[[-2.244  2.108  2.124 -2.272  2.128  2.124 -2.269  2.127  2.114 -2.278
   2.162  2.113  2.124  2.160]
 [ 0.608  0.721  0.715  0.650  0.725  0.734  0.643  0.730  0.749  0.623
   0.730  0.728  0.730  0.735]
 [ 2.031  0.027  0.002  2.109  0.020  0.036  2.099  0.027  0.065  2.074
   0.010  0.031  0.030  0.016]
 [-2.734  2.380  2.395 -2.777  2.391  2.392 -2.775  2.391  2.345 -2.785
   2.428  2.388  2.398  2.434]
 [ 1.607  0.210  0.213  1.673  0.222  0.229  1.663  0.228  0.278  1.638
   0.220  0.219  0.220  0.222]
 [-2.096  1.988  2.030 -2.118  2.031  2.015 -2.115  2.030  2.055 -2.124
   2.069  1.995  2.009  2.058]
 [-5.121  3.507  3.556 -5.220  3.547  3.529 -5.209  3.542  3.494 -5.208
   3.612  3.514  3.533  3.606]
 [-1.276  1.606  1.627 -1.279  1.634  1.627 -1.277  1.634  1.656 -1.288
   1.661  1.611  1.622  1.655]
 [-1.182  1.586  1.594 -1.183  1.602  1.601 -1.183  1.603  1.605 -1.196
   1.625  1.591  1.600  1.624]] -> -1.182

[[-2.406 -0.508 -0.619 -2.664  6.721  4.299  0.813 -4.398 -2.576  1.902
  -0.016 -0.517 -6.641 -0.710  5.093]
 [-0.216 -0.227 -2.481 -1.590 -1.205 -4.066 -0.933  1.587 -2.693  1.373
   3.664 -1.395  2.788  0.372 -1.292]
 [ 0.132 -2.364 -3.237 -3.799 -0.701 -4.341 -3.910  3.272 -4.679  2.280
   4.195 -2.712  1.372  0.596  0.010]
 [-1.475 -0.549 -3.298 -3.494  0.261 -3.955 -1.172  0.422 -4.674  2.743
   5.011 -2.273  1.710  0.184 -0.103]
 [-2.997  1.964 -0.721 -1.787  6.354  3.604  3.664 -6.211 -2.298  2.711
   1.425  0.252 -4.427 -0.279  3.587]
 [-2.938  0.829 -1.114 -3.091  6.846  3.832  2.478 -6.183 -3.036  2.611
   1.037 -0.211 -5.905 -0.448  4.423]
 [-1.160 -0.713  0.318 -2.074  5.420  4.781  0.585 -3.674 -1.360  0.990
  -1.779 -0.041 -6.794 -0.475  4.600]] -> -1.160

[[-0.495 -0.675 -4.452 -4.322  0.046 -0.459  0.161]
 [ 3.162  1.557 -2.722  0.843  2.581 -1.238  2.632]
 [-0.181 -0.036  1.919  2.356  0.556  2.968 -5.077]
 [ 0.909 -1.818 -0.977 -1.602  2.396  2.794 -4.781]
 [-2.421  3.296 -0.665  1.628 -1.622 -3.457 -4.862]
 [ 2.001 -1.912  1.876 -0.715  1.505 -0.845  4.536]
 [-0.320 -1.717  5.456  2.442 -1.158  2.751  1.780]
 [-0.438  0.873 -1.532  1.629 -0.951  4.715 -1.610]
 [ 2.360  3.437 -2.467  3.088  1.100 -1.346  2.820]
 [ 1.381 -2.286  3.319 -1.842  1.939 -4.617  2.696]] -> 1.381

[[-0.065 -1.243  1.345  0.269  1.265 -0.997]
 [-5.431 -4.498  0.380 -4.228  0.851  2.863]
 [ 5.539  2.919  1.855  3.997  1.799 -1.993]
 [ 0.772 -1.479  1.382  0.161  1.137 -0.074]
 [ 0.678 -0.328  3.392  0.676  4.579  0.778]
 [ 5.322  2.811  0.411  3.876 -0.371 -2.938]
 [ 1.065 -0.118  3.281  0.977  4.333  0.421]] -> 1.065

[[ 2.616 -0.118  2.809  0.236 -0.114  0.134 -1.887  0.274 -0.345 -2.162
  -0.354  0.120]
 [ 0.658 -2.426  0.138  0.027 -0.075 -0.005  0.534  0.074  0.013 -3.443
   0.171 -0.278]
 [ 1.174  1.023  0.999  0.476  0.088  0.103  1.206  0.364  0.024 -1.679
  -0.510  0.086]
 [-2.793 -0.881 -2.556  0.030 -0.257 -0.076 -1.241 -0.017 -0.195  3.882
  -0.070  0.031]
 [-1.978  2.468 -1.680  0.100 -0.357 -0.022 -2.433  0.145 -0.192  6.611
  -0.314  0.236]
 [-3.216  2.210 -4.312  0.062  0.334  0.105  2.251  0.137  0.005  2.642
   0.351 -0.041]
 [ 0.813 -4.846  1.154 -0.280 -0.103 -0.061 -0.164 -0.185  0.111 -0.371
   0.936 -0.469]
 [-3.826 -2.070 -4.410 -0.082 -0.019  0.016  2.927  0.009 -0.268 -0.341
   0.383 -0.126]
 [ 0.511  3.483  0.463 -0.080  0.103  0.018  0.273  0.008 -0.007  1.127
   0.341  0.052]
 [ 0.520  3.889  1.205  0.040 -0.523 -0.189  0.056  0.006 -0.068  0.651
   0.890 -0.712]] -> 0.520

[[-0.107 -0.058  0.316 -2.800 -1.839  0.037 -3.181 -0.626  2.150 -0.438
  -2.260  0.011 -1.381 -2.635]
 [ 0.430 -0.207  2.574 -3.445 -0.254 -0.337  0.495  2.461 -2.283 -0.919
  -3.397 -0.059 -3.085 -1.582]
 [ 0.224  0.098 -0.583  3.571  1.779 -0.033  1.783 -0.629 -3.224 -1.542
  -4.877  0.253  3.991 -1.182]
 [-0.878 -0.032 -0.938  0.667 -1.933 -0.102 -0.676 -0.386  1.987  0.200
  -0.886  0.185 -1.635 -3.199]
 [ 0.171 -0.214 -1.394  2.889  0.361 -0.546 -1.522 -0.283  0.410 -0.583
   0.878 -0.067  0.853  0.604]
 [-1.351  0.080  0.341  2.123 -2.908  0.108 -3.504 -1.446 -0.370  0.150
   1.854  0.115 -3.856  1.592]
 [-1.120  0.008 -0.231 -2.731 -2.028  0.110 -0.902 -2.519  3.978  1.094
   3.831  0.134 -0.668  1.975]
 [ 1.621 -0.096  0.412 -5.909  3.954  0.418  1.619  2.497 -4.979 -0.860
  -3.172  0.100  2.356 -2.928]
 [ 0.733 -0.078 -1.679 -0.751  2.566 -0.547  1.098 -1.462  3.492 -0.153
  -0.719 -0.057  5.566 -1.126]
 [ 0.107 -0.096  0.153  2.596 -2.256  0.060 -4.721 -0.074 -1.934  0.629
   2.609 -0.123 -2.790  0.130]] -> 0.107
---
Q:
-0.726 2.325 0.111 -5.891 -1.537 -3.276 -3.158
-1.691 -0.719 1.417 -6.994 -3.573 -3.878 -0.914
A: -3.878

Q: -2.107 1.144 6.051 -1.753
A: 6.051

Q:
-0.689 -0.506 -0.331 0.655
-2.710 1.937 -0.849 1.289
6.791 0.711 0.027 0.942
A: 0.027

Q:
2.347 -5.639 -5.101 0.035 2.364
0.777 -0.560 -0.507 1.508 -0.193
A: 1.508

Q:
-2.155 -5.592 -1.748 4.449 4.771
-1.945 -6.643 3.853 5.590 -5.360
A: 5.590

Q:
-7.437 2.488 -5.651 -5.785 -3.737
3.374 1.330 -2.038 -3.185 -0.212
A: -3.185
---
[[ -13  450 -116  455  624  337  390]
 [ 164 -516 -509  382  378  -18  370]
 [ 363 -187  635  -77 -293  224  869]] => 624

[962  81 567 854] => 567

[[  9 259 415 310]
 [213 241 230 215]
 [258 835 208 200]] => 310

[1186 6951 5434 9971 2583 9187] => 6951

[ 7 71  5  6  1 89] => 7

[ 29  36 -32  43  10 -12 -28] => 29
